Moves between points:
σ: x219->x50, x610->x661, x262->x59, x784->x342, x498->x219, x633->x385, x268->x784, x50->x232, x624->x43, x171->x268, x747->x515, x889->x570, x636->x610, x368->x903, x358->x872, x539->x13, x13->x417, x272->x381, x515->x3, x511->x762, x696->x171, x931->x43, x385->x490, x894->x367, x872->x244, x3->x690, x390->x511, x535->x92, x533->x377, x241->x232, x185->x994, x903->x279, x561->x498, x527->x429, x928->x561, x490->x358, x417->x578, x377->x633, x578->x390, x367->x617, x244->x539, x167->x241, x690->x498, x288->x533, x175->x696, x429->x195, x232->x747, x695->x511, x994->x1, x617->x624, x195->x928, x92->x369, x279->x167, x991->x695, x59->x92, x200->x894, x1->x139, x43->x527, x216->x533, x570->x59, x762->x784, x369->x610, x342->x200, x381->x617, x139->x185, x661->x762
φ: x219->x385, x610->x889, x262->x610, x784->x417, x498->x533, x633->x872, x268->x762, x50->x633, x624->x43, x171->x511, x747->x232, x889->x92, x636->x695, x368->x241, x358->x13, x539->x747, x13->x288, x272->x368, x515->x219, x511->x661, x696->x262, x931->x195, x385->x690, x894->x994, x872->x417, x3->x50, x390->x171, x535->x894, x533->x490, x241->x533, x185->x931, x903->x232, x561->x195, x527->x561, x928->x617, x490->x539, x417->x175, x377->x358, x578->x696, x367->x1, x244->x417, x167->x515, x690->x216, x288->x268, x175->x784, x429->x272, x232->x690, x695->x535, x994->x43, x617->x498, x195->x894, x92->x367, x279->x747, x991->x417, x59->x200, x200->x185, x1->x527, x43->x928, x216->x385, x570->x342, x762->x991, x369->x429, x342->x511, x381->x903, x139->x369, x661->x200
ρ: x219->x533, x610->x1, x262->x636, x784->x762, x498->x216, x633->x358, x268->x511, x50->x377, x624->x279, x171->x262, x747->x690, x889->x535, x636->x991, x368->x167, x358->x539, x539->x633, x13->x390, x272->x624, x515->x498, x511->x262, x696->x784, x931->x429, x385->x872, x894->x535, x872->x13, x3->x219, x390->x696, x535->x200, x533->x385, x241->x515, x185->x369, x903->x241, x561->x617, x527->x928, x928->x381, x490->x244, x417->x288, x377->x490, x578->x175, x367->x195, x244->x417, x167->x747, x690->x50, x288->x385, x175->x268, x429->x3, x232->x3, x695->x59, x994->x931, x617->x498, x195->x272, x92->x429, x279->x232, x991->x570, x59->x342, x200->x139, x1->x43, x43->x195, x216->x50, x570->x59, x762->x661, x369->x527, x342->x367, x381->x368, x139->x1, x661->x889

The rows follow the links: the fewer symbols apart two points are, the more alike their rows tend to be.

Point, then a row for it; each showing differs a little:
x195 [-16  -6  17 -22  22 -20   5 -20   9  32  26 -54  -1 -16   5 -15 -11 -10  17  13  -6   7   8  -3 -11  18   0  11   3 -11  36  13  18  -9   0 -19   7   7   8   2   6  -4  -5   0 -18   4  -5  32]
x279 [ -5 -19 -11   8  12   0  15  -2  22 -12  -7 -17  30  26  14  35  -4 -16 -18  17 -15  -1 -32  19   8 -31   1  15 -18  22 -12 -14  -3   0  12 -10   3  23   5   2 -23 -16  -2  15 -12  23  17  12]
x762 [ 29   3 -27  17 -32 -12  -7  27  -2 -15   6   4 -30   4 -14   7   9   9  -5 -30  29 -12  23   2  23  -4  12   6  -7   2 -29 -16  -1   1  18  18 -17 -26  -9  13   5   3  29 -11  29   3  -5  -1]
x784 [ 25   6 -15  25 -39 -17   0  21  -4 -10   0  -6 -27   9 -14  11   3  14 -10 -37  28 -11  28 -15  15  -6  14   6   0   3 -13  -7  -1  -5  11  11 -33 -19   1  17   1  -5  34 -26  12   6  -1   3]
x342 [ 16  -3 -35 -10   5  -1  -1  15  -6 -17   4  16 -35 -21 -13  -7   7   2   7  -1  19   0  -1  17  34   7 -16   6 -13  -5 -34 -17  11   8   7  21  13 -26 -15  -1  14  21   3  14  42 -14 -20  -1]
x175 [ 18   7  -3  26 -39 -21  -1  16  -1  -4  -3 -14 -22  12  -9   8   1  14 -10 -36  21 -13  30 -23   6  -6  16   4   4   5  -1  -3  -4  -6   7   3 -38 -12   4  17   0 -14  35 -31  -4   9   2   2]
x43 [-15  -6  18 -19  20 -23   8 -25   8  32  22 -57   0 -14   6 -17 -13  -4  14   7  -8   8   9  -9 -11  18   0  11   3  -8  38  13  16 -11  -1 -20   0   8   8   3  10  -3  -3  -1 -24   2  -4  28]
x232 [  3 -10  -6   6   9  20   9   5  13  -8  -4   9  44  29  15  31  13 -23 -17  16 -15  -4 -32  26   3 -25  -3   4  -7  12 -17  -4 -16   3  14   0  14  20  -1  -5 -26  -7 -14  20   4  23  26  -1]
x515 [  6  -7  -6   6   6  21   2   8  11  -6   9  11  53  31   8  34  16 -25 -14  12 -15  -3 -18  21  -9 -13  -4   5   1   3 -10   0 -18   0  19   1  20  15  -3  -5 -24  -2 -20  20   8  28  30  -4]
x216 [  8  13  12   6  -7  28 -18   8 -11   4  14  40  43  15  -2   4  19 -14   2  -4 -11  -4   9  -2 -32  15   2 -15  22 -20   8  19 -27  -2   7   9  21   1  -8 -12  -3  12 -28   6  10  12  26 -24]
x171 [ 28   6 -12  23 -39 -13  -3  24   2  -7   5 -14 -25  11 -10   9   8   6  -8 -37  28 -14  31 -11  12  -6  16   9  -3   2 -11 -10  -4  -7  16  10 -28 -19   0  17  -4  -7  31 -22  13  11   0   4]
x219 [ 11  10   9   6  -5  32 -15  10 -10   2  16  34  48  16   0   8  20 -17  -3   0 -12  -7   3   6 -29  11   0 -11  21 -18   4  16 -28  -1  12   8  24   4  -7 -14  -6  11 -30   9  12  18  28 -22]
x288 [  0  16  19  27 -38   6 -12   8 -15  -5 -21  34  -4   7  -2  -4  -4  20  -8 -22   0 -10  21 -32 -20  -6  18 -20  18   1   8   8 -18   1 -16   1 -26  -6   4   4  -1  -7  16 -29 -18  -5   3 -30]
x139 [-17  -4   5 -35  34  -8   3 -18  -1  18  10 -18 -21 -37  -1 -32 -11  -1  22  20  -3  13  -2   6   4  26 -15   2   0 -12  17   5  23   0 -13  -4  19  -6   1  -6  20  14 -15  13   2 -23 -25  14]
x539 [-21   8  19  13  -8  12  -4 -10 -13 -12 -42  41   2  -1   7  -9 -10  25 -11   4 -16   0 -13 -18 -16 -14   6 -25   7  16   1   2  -8   8 -32  -4 -17  10   8  -7   5 -10   5 -12 -32 -21  -5 -33]
x527 [-13  -5  19 -21  19 -16   0 -19   9  34  28 -53  -1 -15   7 -23  -8  -7  20   5  -8   6  16  -7 -17  25   1   9   5 -14  40  13  16  -9  -1 -15   6   2   7  -1   9   1  -9  -1 -18   2  -5  28]
x241 [ -3 -15 -11  10  10   7  11   4  21 -14  -5  -7  39  31  13  37   3 -17 -19  18 -15  -2 -31  21   6 -30   0  10 -14  19 -16 -11  -7   5  14  -7   9  23   4   1 -27 -14  -3  16  -5  24  21   5]
x498 [ 11   7  12  -2  -5  19 -13   3   0  18  30   4  47  16   3   6  19 -22   4  -4  -9  -5  13  -1 -32  17   1  -2  25 -22  22  23 -24 -11  19   1  20   5  -2  -8  -6  11 -28   6   7  25  32  -4]
x931 [-17  -6  19 -25  26 -15   4 -24   7  29  19 -47 -10 -23   6 -26 -14  -2  21  13  -6  12   5  -5 -10  22  -5   8   3  -9  34   9  20  -7  -9 -18   8   5   5  -2  14   2  -9   3 -17 -10 -13  24]
x185 [-19  -2  10 -37  35 -11   3 -20   0  18   9 -22 -23 -35   0 -34 -14   1  25  21  -5  13  -2   6   3  24 -14   2  -5 -11  20   3  23  -1 -14  -7  18  -3   0  -4  18  12 -14   9  -2 -23 -25  17]

Each walk starts at a row. The symbols on each line, taken left to right, move it on to the next point.
Answer with the point's row; about right is enough.
[ -1 -13  -8  11   7  15   9   3  10 -16  -9  14  43  30  12  36   7 -19 -21  17 -16  -3 -34  21   1 -27  -2   0 -10  17 -18  -9 -14   5  10  -2  13  22   1  -6 -25 -11 -12  17  -4  21  25  -4]
σ σ ρ ρ [ -1  18  20  14 -11  29 -14   6 -17   0  -6  49  40  14  -1   3   9  -3  -3   0 -15  -5   3 -10 -35   7   3 -23  24 -13  11  18 -28   1  -4   6  11   6  -4 -12  -6   7 -23  -1  -1   5  23 -32]
ρ ρ φ φ ρ [ 28   8 -10  28 -40 -12  -4  20  -1  -7   3  -6 -23  10 -12  10   6  11  -8 -39  24 -13  35 -18  11  -4  16   6  -1   0 -11  -5  -8  -6  14  12 -31 -19  -3  17   0  -6  32 -23  12  10   1  -1]
[ 10  -5 -31 -12  15  10  -3  11  -6 -23  -5  32 -24 -16  -9  -4   6   0   2  11  14   4 -11  26  30   2 -16   1 -13  -2 -38 -17   7  14   3  19  21 -17 -15  -4  10  18  -5  19  38 -19 -19  -7]
σ φ σ σ [-11  -6   0 -35  34  -9   0 -17   5  22  24 -32 -16 -29   0 -28  -7 -11  27  20  -1  11   7  10   2  29 -13  10  -4 -17  18   3  23  -2  -1  -7  26  -6  -2  -3  19  12 -17  17   6 -13 -20  23]
ρ φ φ φ φ [ -8  -4  18 -12  11 -21   6 -18  12  34  27 -61  11  -3   9  -5  -4  -8  10   1  -9   6  13  -8 -15  15   3  13   7  -8  38  16  10 -15   7 -17  -4   9   9   3   4  -7  -4  -4 -22  12   6  31]
[ 20   2 -33   5  -8   4  -3  19 -10 -26 -13  31 -35  -9 -13  -3   6   8  -1  -9  25  -4  -2  15  35  -8  -8  -1 -16   6 -41 -21   5  12   4  22   1 -21 -12   3   4  13  11   6  36 -15 -16  -9]
σ ρ ρ φ ρ [ 30   3 -29  11 -23  -7  -2  26  -1 -16   5   5 -35  -1 -17   6   8   4  -2 -24  33 -10  19   6  31  -3  -2  12  -9  -4 -29 -13   3   3  18  20  -8 -25 -10  12   0   8  21  -5  39   2  -9   3]
σ φ φ σ [-20  -4  13 -28  32 -16   6 -27   2  25  14 -37 -15 -29   4 -32 -12   1  20  16  -5  16   0  -3  -5  24  -9   4  -1 -10  27  10  23  -8 -11 -12   8   2   4  -4  18   7 -10   5 -13 -15 -16  22]
[-20  12  26  10 -10  12  -4  -8 -20  -6 -38  47  -2  -7   4 -15 -10  25  -7   2 -14   2  -8 -22 -17  -9   4 -26  12   8   8   6  -9   6 -36  -3 -16   9   6  -7   2  -2   1 -16 -29 -21  -8 -34]
σ ρ σ [ -2  10   9  24 -30 -12   1   6 -13  -9 -30  15 -23   6  -7  -1 -12  30 -10 -23   6  -5  17 -36  -2 -11  15 -13   6  10  -1  -3  -3   2 -20   0 -38  -2   9  12   4 -15  30 -34 -22 -11  -7 -16]
φ φ σ ρ φ [-15  -4  10 -32  29 -16   7 -24  -1  27  16 -33 -18 -31   1 -31 -10   1  21  14  -2  14   2   0   0  26 -12   4   1 -14  27   9  23  -6  -9  -9  11  -2   4  -6  20  11 -12   7  -5 -15 -17  22]
[ -1   1  18 -13   6 -11  -1 -14   9  34  37 -50  17  -2   3  -8   3 -16  14  -2  -4   2  20 -10 -24  24   4  11  14 -14  40  22   2 -16   9 -14   4   6   6   0   2   0 -10  -4 -12  18  13  24]
σ φ φ φ ρ [-17  14  25  12  -8  18  -8  -5 -18  -8 -33  54   7  -4   3 -13  -6  20  -5   6 -17   0  -6 -21 -25  -4   4 -28  16   2   8  10 -15   8 -29   0  -4   8   4 -10   3   0  -8  -8 -23 -16   0 -38]
ρ ρ σ φ ρ [ -5  19  22  13 -13  29 -16   1 -19  -6 -10  56  28   5  -2  -2   8   6  -3   0 -15  -3   5 -15 -34   7   2 -26  24 -12   9  16 -23   2 -14   7   7   6  -1 -11   2   6 -18  -6  -8  -4  16 -38]
[  9   7   4   6  -2  31 -11  10  -3  -1  11  35  50  21   3  19  19 -22  -6   5 -13  -5  -7   9 -23   4  -4  -8  15 -11   0  13 -26   1  14   7  26   8  -6 -12 -12   8 -28  14  13  19  30 -19]
σ ρ φ ρ [-18  14  25  14 -17   9  -5  -4 -15  -6 -38  39 -10  -4   2 -11 -13  27  -7  -5 -11   1  -2 -24 -17 -12   7 -25  11   8   6   6  -8   8 -32  -4 -22   7   6  -3   5  -8   8 -18 -30 -22  -6 -30]
φ σ σ ρ [ 22   7  -7  23 -40 -16  -4  18   1  -3   3 -17 -21  13 -10  10   3  11 -10 -39  23 -13  31 -20   9  -6  16   6  -1   3  -6  -6  -3  -5  11   5 -34 -18   0  18  -3 -10  34 -27   6  10   0   4]
[ -9 -19   5   1  12 -17  18 -10  24  12  11 -56  22  18  16  20  -8 -16  -8  10 -10   1 -12   5   2 -17   5  21  -9  14  13  -3   9  -8  13 -20  -7  20  12   8 -19 -20   3   2 -25  24  14  31]
ρ φ σ ρ [ 11   1  -2   2   5  27  -8   4   0   0  15  22  54  19   8  18  25 -23  -7   9 -14  -1  -8  16 -18   5  -3  -3  13 -10  -3   8 -22  -1  18   6  27   9  -6 -15  -7  11 -32  18  15  23  33 -12]
ρ σ φ ρ φ [-14  12  23  20 -27   0  -3   0 -14  -9 -36  30 -14   2  -1  -8 -14  29  -8 -10  -5  -3   5 -31 -11 -13  15 -22   6  10   6  -1  -6   5 -29  -6 -31   4   7   6   1 -14  20 -27 -30 -17 -10 -23]
